Here is a tiny trained network, its code and every weight. The questions are about switching its units off for an input and a target symbol, where a switched-off unit gives its printed mean instead of its output.

import numpy as np


def w(rows, s, z=0):
    codes = np.array(rows[::2]) - 128.0
    scale = np.full(codes.shape[1], s)
    scale[-1] = z or s
    return codes * scale


def f(y):
    return np.maximum(y, 0)


def softmax(a):
    e = np.exp(a - a.max(-1, keepdims=True))
    return e / e.sum(-1, keepdims=True)


def log_softmax(a):
    a = a - a.max(-1, keepdims=True)
    return a - np.log(np.exp(a).sum(-1, keepdims=True))


def net(x, mask):
    ids = ['αγδζθμξ'.index(c) for c in x.split()]
    T = len(ids)
    res = E[ids] + P[:T]
    u = 0
    for l in range(3):
        q, k, v = (res @ M[l].T for M in (Q, K, V))
        z = softmax(np.where(np.tri(T) > 0, q @ k.T / 4**0.5, -1e9)) @ v
        res = res + np.where(mask[u], z, O[l][:, -1]) @ O[l][:, :-1]
        u += 1
        y = f(res @ A[l][:, :-1].T + A[l][:, -1])
        res = res + np.where(mask[u : u + 4], y, B[l][:, -1]) @ B[l][:, :-1]
        u += 4
    return log_softmax(res[-1] @ U[:, :-1].T + U[:, -1])


Q, K, V, O, A, B = {}, {}, {}, {}, {}, {}
E = w([
[96,81,179,189,146,113,111],'α',
[109,113,71,101,221,81,230],'γ',
[191,75,69,75,251,70,120],'δ',
[98,34,167,103,93,189,152],'ζ',
[137,170,105,126,88,87,186],'θ',
[203,86,80,173,121,95,163],'μ',
[175,25,142,180,54,138,98],'ξ',
],0.018)
P = w([
[150,84,191,148,164,75,166],'0',
[113,111,112,163,187,12,135],'1',
[2,197,83,133,134,95,107],'2',
[196,120,184,88,215,73,82],'3',
[141,98,129,125,159,94,136],'4',
[105,152,195,114,166,111,101],'5',
[135,67,140,169,130,99,125],'6',
[121,162,135,99,156,155,139],'7',
[92,189,95,121,133,161,144],'8',
[143,168,178,103,140,144,87],'9',
[100,143,138,134,151,122,146],'10',
[45,184,163,118,138,154,135],'11',
],0.0087)
Q[0] = w([
[117,159,173,123,248,104,93],'L0H0',
[165,221,20,136,98,62,53],'L0H0',
[140,255,230,232,184,203,113],'L0H0',
[198,219,125,146,201,121,149],'L0H0',
],0.0059)
K[0] = w([
[42,63,169,145,191,95,105],'L0H0',
[202,173,96,254,136,86,186],'L0H0',
[181,223,120,141,182,89,133],'L0H0',
[233,238,25,13,153,121,82],'L0H0',
],0.0054)
V[0] = w([
[169,218,157,4,43,69,254],'L0H0',
[125,62,163,63,181,241,95],'L0H0',
[52,66,167,208,132,185,196],'L0H0',
[63,119,125,199,226,105,106],'L0H0',
],0.004)
O[0] = w([
[118,2,116,184,133,83,87,86],'L0H0',
[7,150,63,150,156,103,138,96],'L0H0',
[148,130,157,89,221,165,102,183],'L0H0',
[168,179,79,234,112,175,114,251],'L0H0',
],0.0099,0.0021)
A[0] = w([
[123,178,86,129,146,91,174,147],'L0N0',
[148,253,173,124,136,78,141,248],'L0N1',
[130,47,119,175,129,110,167,126],'L0N2',
[104,135,102,189,228,91,64,233],'L0N3',
],0.0072,0.0016)
B[0] = w([
[126,53,119,130,100,105,186,229],'L0N0',
[140,123,135,144,111,109,251,188],'L0N1',
[88,225,145,77,74,194,137,215],'L0N2',
[127,132,112,158,116,217,83,253],'L0N3',
],0.011,0.0056)
Q[1] = w([
[176,124,162,103,114,117,171],'L1H0',
[159,195,145,176,106,22,154],'L1H0',
[132,57,255,120,110,122,199],'L1H0',
[42,181,106,122,116,227,225],'L1H0',
],0.0087)
K[1] = w([
[42,86,157,222,215,202,169],'L1H0',
[101,225,138,95,21,210,49],'L1H0',
[213,73,30,2,110,83,68],'L1H0',
[97,162,90,48,19,175,49],'L1H0',
],0.0032)
V[1] = w([
[47,228,181,74,87,174,140],'L1H0',
[62,186,65,134,189,1,169],'L1H0',
[126,111,165,48,110,23,198],'L1H0',
[110,53,144,91,172,161,144],'L1H0',
],0.0055)
O[1] = w([
[216,116,115,129,114,110,215,8],'L1H0',
[144,52,103,184,73,97,224,27],'L1H0',
[31,9,141,107,158,68,131,107],'L1H0',
[123,135,220,136,104,2,82,237],'L1H0',
],0.0083,0.0018)
A[1] = w([
[63,132,216,129,146,2,91,1],'L1N0',
[70,222,145,133,12,4,217,10],'L1N1',
[108,246,181,137,149,63,132,213],'L1N2',
[171,107,42,251,45,57,138,232],'L1N3',
],0.005,0.0011)
B[1] = w([
[114,146,65,235,184,106,131,148],'L1N0',
[184,126,104,206,106,181,40,252],'L1N1',
[81,48,108,57,94,106,113,177],'L1N2',
[152,80,230,1,124,162,92,236],'L1N3',
],0.0098,0.0038)
Q[2] = w([
[101,180,237,154,56,107,143],'L2H0',
[183,51,133,226,103,94,191],'L2H0',
[47,237,21,97,95,52,60],'L2H0',
[117,165,160,177,254,86,87],'L2H0',
],0.0055)
K[2] = w([
[181,123,94,148,180,59,202],'L2H0',
[145,76,133,90,118,118,117],'L2H0',
[99,144,136,136,108,61,134],'L2H0',
[217,224,143,75,103,3,154],'L2H0',
],0.0069)
V[2] = w([
[92,115,174,126,1,138,253],'L2H0',
[149,112,68,10,208,114,187],'L2H0',
[28,119,171,54,93,220,120],'L2H0',
[199,126,219,115,25,70,54],'L2H0',
],0.0068)
O[2] = w([
[163,85,229,93,77,130,152,122],'L2H0',
[171,134,18,21,179,214,127,152],'L2H0',
[16,160,206,136,179,69,91,250],'L2H0',
[41,235,63,96,2,168,243,113],'L2H0',
],0.0093,0.0024)
A[2] = w([
[225,150,188,101,101,154,179,3],'L2N0',
[254,71,3,178,49,22,139,69],'L2N1',
[79,180,30,176,94,100,98,11],'L2N2',
[142,151,58,234,131,192,157,129],'L2N3',
],0.0057,0.0026)
B[2] = w([
[82,126,117,155,77,206,110,232],'L2N0',
[124,150,132,126,90,5,167,242],'L2N1',
[119,175,167,120,156,118,206,159],'L2N2',
[98,128,29,160,118,90,121,253],'L2N3',
],0.012,0.0024)
U = w([
[131,148,165,254,147,138,150,5],'α',
[149,34,129,188,141,156,183,188],'γ',
[110,126,64,134,122,116,93,146],'δ',
[92,119,165,142,156,74,118,62],'ζ',
[98,66,120,166,72,118,149,139],'θ',
[141,147,115,116,104,192,157,178],'μ',
[108,193,144,125,128,105,138,193],'ξ',
],0.0092,0.0016)

Each question gives the input, a string of symbols that net reads in full, and the target symbol t.
The units are the heads (4 rows each of Q, K, V and O) and the neurons (one row each of A and B). Each row of codes is followed by its name. A weight is (code - 128) times the scale printed after its matrix; where a second scale follows, it is the last column's (O, A, B and U).
mask holds one flag per unit, layer by layer, with each layer's heads first. A switched-off unit (its flag False) gives its mean, the last column of its rows in O or B, instead of its output. The means were averaged over made-up inputs and are rounded, as every weight is.
A unit's drop is (log p(t) with every unit on - log p(t) with that unit switched off) / (log p(t) with every unit on - log p(t) with every unit switched off).
The circuit of an input: a set's keep is (log p(t) with only the set's units on - log p(t) with every unit switched off) / (log p(t) with every unit on - log p(t) with every unit switched off). Starting from the 12 units with the biggest drops (on a tie, the unit counted first), units are removed one at a time, each time the one whose removal leaves the highest keep (on an exact tie, the one counted first), for as long as the keep stays at least 0.8.
units of the circuit, in order: the units of the circuit, biggest drop first
most important unit: the unit with the biggest drop
k most important neurons: the k neurons with the biggest drops, biggest first
k most important neurons of layer l: the k neurons of layer l with the biggest drops, biggest first
input α θ γ δ δ γ, target δ: most important unit -> L0N3
input ζ μ μ ξ, target μ: units of the circuit, in order -> L1H0, L0N2
input γ γ α γ, target α: 3 most important neurons -> L0N3, L1N3, L1N2
input θ ξ ξ ξ, target ξ: units of the circuit, in order -> L0H0, L2H0, L1H0
input ξ μ δ, target ξ: units of the circuit, in order -> L2H0, L2N2, L1H0
input θ δ γ μ, target μ: 2 most important neurons of layer 0 -> L0N2, L0N0
input γ ξ δ μ θ γ γ γ γ, target γ: 2 most important neurons of layer 0 -> L0N0, L0N3
input ζ δ δ δ, target δ: 3 most important neurons -> L0N3, L1N0, L2N3
input θ α α, target α: 2 most important neurons -> L0N3, L1N3
input ξ ζ μ ξ ξ ζ ζ ξ μ, target ξ: units of the circuit, in order -> L2H0, L1H0
input θ δ ζ γ α δ ξ θ δ δ α, target δ: 2 most important neurons -> L2N3, L1N3
input μ γ δ δ ξ, target δ: units of the circuit, in order -> L2H0, L0N3
input γ θ θ, target θ: 2 most important neurons -> L1N1, L0N3
input δ ξ ξ, target ξ: units of the circuit, in order -> L1H0, L2H0, L2N2
input α ζ ξ α μ, target μ: units of the circuit, in order -> L1H0, L0H0
input δ θ δ, target θ: most important unit -> L1N1
input γ ζ δ γ δ δ θ, target δ: 2 most important neurons -> L0N3, L1N1
input γ α γ ξ α δ, target α: units of the circuit, in order -> L2H0, L0N3, L0H0
input ζ γ δ θ α θ θ δ δ μ θ, target δ: 2 most important neurons -> L1N1, L0N3
input α δ δ δ, target δ: 3 most important neurons -> L0N3, L2N3, L0N2
input γ ζ μ δ γ μ δ θ, target θ: most important unit -> L2N1
input μ θ δ μ ζ μ ζ ζ θ ζ θ, target ζ: units of the circuit, in order -> L2H0, L0H0
input θ α δ γ γ γ, target γ: units of the circuit, in order -> L2H0, L1H0
input γ α γ α γ δ, target α: units of the circuit, in order -> L0N3, L0H0, L2H0
input α α α, target α: units of the circuit, in order -> L2H0, L0H0
input μ ζ μ ζ ζ γ ξ, target ζ: units of the circuit, in order -> L0H0, L2H0
input ξ θ ζ ξ δ ξ δ δ μ ξ, target δ: most important unit -> L2H0
